Below is a small trained network, with its code and all its weights. Each question gives an input and a class and asks what happens when units are switched off, that is, made to give their printed mean instead of their output.

import numpy as np


def w(rows, s, z=0):
    codes = np.array(rows[::2]) - 128.0
    scale = np.full(codes.shape[1], s)
    scale[-1] = z or s
    return codes * scale


def norm(h):
    return h / np.sqrt((h * h).mean(-1, keepdims=True) + 1e-5)


def f(y):
    return y / 2 * (1 + np.tanh(0.7978845608 * (y + 0.044715 * y**3)))


def log_softmax(a):
    a = a - a.max(-1, keepdims=True)
    return a - np.log(np.exp(a).sum(-1, keepdims=True))


def net(x, mask):
    res = np.array(x, float).reshape(1, 3) / 4 @ E
    u = 0
    for l in range(4):
        y = f(norm(res) @ A[l][:, :-1].T + A[l][:, -1])
        res = res + np.where(mask[u : u + 5], y, B[l][:, -1]) @ B[l][:, :-1]
        u += 5
    return log_softmax(norm(res)[-1] @ U[:, :-1].T + U[:, -1])


A, B = {}, {}
E = w([
[145,180,220,143,89,225,48,150],'x0',
[63,2,142,207,230,189,125,113],'x1',
[76,40,147,50,6,162,204,29],'x2',
],0.0093)
A[0] = w([
[141,150,160,140,93,246,104,170,24],'0.n1',
[102,73,136,164,155,128,144,156,124],'0.n2',
[73,119,96,105,75,141,154,118,216],'0.n3',
[173,177,128,196,157,134,158,136,43],'0.n4',
[131,117,154,136,110,153,63,130,3],'0.n5',
],0.011,0.0053)
B[0] = w([
[205,193,231,229,218,60,214,34,204],'0.n1',
[114,141,128,1,126,106,63,129,195],'0.n2',
[205,141,108,196,166,104,69,188,254],'0.n3',
[61,44,119,206,34,40,77,154,167],'0.n4',
[148,106,231,99,137,129,245,216,135],'0.n5',
],0.0074,0.0062)
A[1] = w([
[123,173,130,146,178,123,113,176,2],'1.n1',
[66,115,159,94,50,188,232,67,70],'1.n2',
[170,36,148,130,2,188,187,39,162],'1.n3',
[154,111,179,130,199,30,73,104,211],'1.n4',
[86,149,66,82,64,148,28,146,128],'1.n5',
],0.0067,0.004)
B[1] = w([
[125,102,131,152,113,90,88,137,130],'1.n1',
[98,85,231,246,136,97,53,188,138],'1.n2',
[100,173,89,204,192,24,1,253,203],'1.n3',
[166,103,76,120,27,155,133,79,254],'1.n4',
[152,132,194,124,74,147,106,61,147],'1.n5',
],0.0076,0.0066)
A[2] = w([
[22,56,151,190,224,247,120,109,140],'2.n1',
[200,148,85,200,187,135,158,161,115],'2.n2',
[76,159,146,99,90,178,185,112,3],'2.n3',
[141,176,83,120,130,133,2,147,116],'2.n4',
[140,85,117,35,85,169,193,177,121],'2.n5',
],0.0081,0.0023)
B[2] = w([
[189,209,92,53,92,140,79,131,216],'2.n1',
[65,88,158,137,112,122,141,141,209],'2.n2',
[117,133,50,180,109,48,140,164,108],'2.n3',
[76,72,108,147,102,168,146,163,254],'2.n4',
[124,159,123,247,156,161,107,151,133],'2.n5',
],0.013,0.0054)
A[3] = w([
[98,84,35,93,187,59,216,79,61],'3.n1',
[111,228,107,36,47,140,174,187,88],'3.n2',
[131,79,117,123,16,149,216,1,121],'3.n3',
[96,114,169,88,93,125,245,79,35],'3.n4',
[84,153,192,103,135,142,126,119,2],'3.n5',
],0.0095,0.0046)
B[3] = w([
[208,221,246,163,144,101,164,120,253],'3.n1',
[138,94,82,67,186,191,64,92,222],'3.n2',
[57,65,151,157,177,199,143,87,176],'3.n3',
[53,106,36,152,59,156,76,181,125],'3.n4',
[124,173,163,155,157,92,27,93,117],'3.n5',
],0.011,0.0055)
U = w([
[187,201,221,157,168,88,177,118,192],'0',
[160,119,30,13,131,171,82,128,159],'1',
[90,60,81,214,112,61,101,249,129],'2',
[64,25,140,149,145,199,194,98,95],'3',
[43,138,125,51,121,134,216,170,1],'4',
],0.015,0.0059)

Each question gives the input, the list of numbers given to net, and the class t.
The units are the neurons (one row each of A and B). Each row of codes is followed by its name. A weight is (code - 128) times the scale printed after its matrix; where a second scale follows, it is the last column's (A, B and U).
mask holds one flag per neuron, layer by layer. A switched-off neuron (its flag False) gives its mean, the last column of its row in B, instead of its output. The means were averaged over made-up inputs and are rounded, as every weight is.
A unit's drop is (log p(t) with every unit on - log p(t) with that unit switched off) / (log p(t) with every unit on - log p(t) with every unit switched off).
The circuit of an input: a set's keep is (log p(t) with only the set's units on - log p(t) with every unit switched off) / (log p(t) with every unit on - log p(t) with every unit switched off). Starting from the 12 units with the biggest drops (on a tie, the unit counted first), units are removed one at a time, each time the one whose removal leaves the highest keep (on an exact tie, the one counted first), for as long as the keep stays at least 0.8.
circuit, biggest first: the units of the circuit, biggest drop first
unit that matters most: the unit with the biggest drop
top k neurons: the k neurons with the biggest drops, biggest first
k most important neurons of layer l: the k neurons of layer l with the biggest drops, biggest first
drop when u is switched off: that unit's drop, to one decimal
input [2,1,-3], class 3: unit that matters most => 1.n3
input [-2,-1,0], class 3: circuit, biggest first => (1.n3 3.n3)
input [3,1,0], class 3: top 4 neurons => (0.n1 1.n3 3.n1 3.n4)
input [3,-2,-3], class 3: 2 most important neurons of layer 0 => (0.n3 0.n4)
input [-3,4,3], class 1: top 2 neurons => (0.n1 2.n2)
input [-6,6,-2], class 0: 2 most important neurons of layer 3 => (3.n1 3.n2)
input [2,-3,1], class 3: top 2 neurons => (3.n3 2.n1)
input [5,6,-5], class 1: top 4 neurons => (2.n1 0.n3 3.n1 1.n3)
input [-8,-8,6], class 0: top 4 neurons => (3.n1 2.n1 0.n2 1.n4)
input [-3,5,6], class 2: top 2 neurons => (1.n3 3.n2)
input [2,-1,3], class 3: top 3 neurons => (0.n3 0.n1 3.n3)
input [-2,-4,0], class 1: top 3 neurons => (3.n2 0.n1 0.n4)
input [-4,4,2], class 0: top 2 neurons => (3.n1 2.n4)
input [5,8,1], class 1: circuit, biggest first => (2.n1)
input [-1,2,4], class 2: top 2 neurons => (1.n3 0.n1)
input [2,-1,1], class 3: top 2 neurons => (1.n3 3.n3)
input [-6,5,6], class 0: top 2 neurons => (3.n1 0.n3)
input [4,-6,8], class 2: top 2 neurons => (1.n3 1.n2)
input [-2,0,5], class 2: drop when 1.n3 is switched off => 0.4
input [3,6,2], class 1: drop when 2.n1 is switched off => 0.1
input [7,1,6], class 0: circuit, biggest first => (0.n1)
input [5,7,7], class 1: drop when 3.n1 is switched off => 0.2
